Below is a small trained network, with its code and all its weights. Each question gives an input and a class and asks what happens when units are switched off, that is, made to give their printed mean instead of their output.

import numpy as np


def w(rows, s, z=0):
    codes = np.array(rows[::2]) - 128.0
    scale = np.full(codes.shape[1], s)
    scale[-1] = z or s
    return codes * scale


def f(y):
    return np.maximum(y, 0)


def log_softmax(a):
    a = a - a.max(-1, keepdims=True)
    return a - np.log(np.exp(a).sum(-1, keepdims=True))


def net(x, mask):
    res = np.array(x, float).reshape(1, 7) / 4 @ E
    y = f(res @ A[0][:, :-1].T + A[0][:, -1])
    res = res + np.where(mask, y, B[0][:, -1]) @ B[0][:, :-1]
    return log_softmax(res[-1] @ U[:, :-1].T + U[:, -1])


A, B = {}, {}
E = w([
[126,129,127,130],'x0',
[127,128,129,128],'x1',
[127,127,127,128],'x2',
[73,104,36,2],'x3',
[134,163,25,210],'x4',
[15,249,167,141],'x5',
[226,237,123,53],'x6',
],0.0083)
A[0] = w([
[213,73,126,132,16],'n1',
[149,118,192,150,102],'n2',
[108,102,159,46,162],'n3',
[162,152,127,175,131],'n4',
[171,152,30,185,254],'n5',
[97,145,136,115,111],'n6',
[192,95,85,117,91],'n7',
[84,161,162,97,109],'n8',
[192,103,174,176,149],'n9',
[65,60,148,118,105],'n10',
[125,159,183,190,148],'n11',
[137,117,180,141,125],'n12',
[73,155,37,48,62],'n13',
[99,193,125,160,123],'n14',
[166,144,139,103,77],'n15',
[61,200,186,128,58],'n16',
[189,198,100,82,88],'n17',
[75,160,139,123,54],'n18',
[71,93,158,151,74],'n19',
[85,45,160,153,98],'n20',
[116,195,85,140,118],'n21',
[248,193,129,102,148],'n22',
[99,75,54,48,123],'n23',
[164,121,190,150,96],'n24',
[161,81,158,105,99],'n25',
[126,99,216,98,163],'n26',
[115,131,51,176,179],'n27',
[105,107,127,74,125],'n28',
[105,178,156,121,67],'n29',
[152,199,150,80,127],'n30',
],0.013,0.0041)
B[0] = w([
[228,77,62,85,185],'n1',
[114,209,39,110,187],'n2',
[87,211,161,127,209],'n3',
[81,212,42,76,186],'n4',
[47,145,221,28,252],'n5',
[198,105,91,31,161],'n6',
[193,66,126,63,190],'n7',
[164,111,135,94,193],'n8',
[169,215,89,110,210],'n9',
[154,121,158,169,193],'n10',
[126,171,43,79,235],'n11',
[35,201,87,146,176],'n12',
[124,170,69,172,236],'n13',
[174,69,99,57,211],'n14',
[210,96,159,210,163],'n15',
[232,55,84,116,240],'n16',
[104,90,149,217,224],'n17',
[223,27,68,92,177],'n18',
[169,72,127,203,187],'n19',
[147,133,151,208,206],'n20',
[105,76,161,94,199],'n21',
[86,105,180,224,254],'n22',
[91,219,43,160,234],'n23',
[61,167,12,88,187],'n24',
[173,68,132,64,170],'n25',
[13,164,254,62,210],'n26',
[44,110,253,123,212],'n27',
[130,178,92,141,179],'n28',
[180,50,81,117,183],'n29',
[178,101,192,216,222],'n30',
],0.0057,0.0098)
U = w([
[97,211,50,146,40],'0',
[145,66,88,84,41],'1',
[108,112,142,250,76],'2',
[68,156,164,88,187],'3',
[100,153,111,132,254],'4',
],0.015,0.0066)

Each question gives the input, the list of numbers given to net, and the class t.
The units are the neurons (one row each of A and B). Each row of codes is followed by its name. A weight is (code - 128) times the scale printed after its matrix; where a second scale follows, it is the last column's (A, B and U).
mask holds one flag per neuron, in row order. A switched-off neuron (its flag False) gives its mean, the last column of its row in B, instead of its output. The means were averaged over made-up inputs and are rounded, as every weight is.
A unit's drop is (log p(t) with every unit on - log p(t) with that unit switched off) / (log p(t) with every unit on - log p(t) with every unit switched off).
The circuit of an input: a set's keep is (log p(t) with only the set's units on - log p(t) with every unit switched off) / (log p(t) with every unit on - log p(t) with every unit switched off). Starting from the 12 units with the biggest drops (on a tie, the unit counted first), units are removed one at a time, each time the one whose removal leaves the highest keep (on an exact tie, the one counted first), for as long as the keep stays at least 0.8.
units of the circuit, in order: the units of the circuit, biggest drop first
most important unit: the unit with the biggest drop
top k neurons: the k neurons with the biggest drops, biggest first
drop when u is switched off: that unit's drop, to one decimal
input [-3,8,-4,-7,8,5,-7], class 3: most important unit -> n27
input [2,8,5,6,-1,2,-6], class 0: top 3 neurons -> n23, n22, n30
input [-1,2,7,2,6,-2,8], class 2: units of the circuit, in order -> n22, n17
input [0,-1,3,-2,1,-6,7], class 2: top 2 neurons -> n22, n17
input [-7,6,2,-6,3,-5,2], class 0: units of the circuit, in order -> n9, n4
input [-5,-8,-7,-5,8,1,0], class 3: units of the circuit, in order -> n5, n27
input [5,-1,-8,1,-7,-6,4], class 4: units of the circuit, in order -> n16, n22
input [3,0,6,-4,3,5,6], class 2: units of the circuit, in order -> n22, n30
input [0,5,5,-3,3,-1,5], class 2: top 3 neurons -> n22, n17, n26
input [0,3,3,1,-8,-6,-1], class 3: top 2 neurons -> n26, n3
input [-4,7,8,4,6,0,8], class 2: units of the circuit, in order -> n17, n22
input [3,6,-2,5,6,-2,-3], class 3: units of the circuit, in order -> n27, n5
input [-8,-2,-1,4,-2,5,-5], class 1: units of the circuit, in order -> n18, n16
input [1,4,4,5,8,-6,-5], class 3: top 3 neurons -> n5, n27, n16
input [2,0,5,7,8,-3,0], class 3: units of the circuit, in order -> n5
input [4,6,0,-6,-6,-8,-7], class 1: top 2 neurons -> n1, n25
input [-2,6,0,8,-4,2,8], class 0: top 3 neurons -> n23, n13, n3
input [6,-2,1,-8,7,8,-4], class 0: top 3 neurons -> n11, n4, n7
input [2,7,4,-3,3,-5,-4], class 1: top 2 neurons -> n1, n22
input [-8,8,1,0,-3,-4,-7], class 2: units of the circuit, in order -> n20
input [3,8,-6,-5,3,-1,6], class 2: top 4 neurons -> n22, n17, n30, n23
input [-4,1,-2,8,-2,-6,3], class 0: drop when n23 is switched off -> 0.6
input [-2,2,-6,8,-8,0,-8], class 0: drop when n5 is switched off -> 0.2
input [-1,-4,3,4,8,1,-5], class 3: drop when n27 is switched off -> 0.3
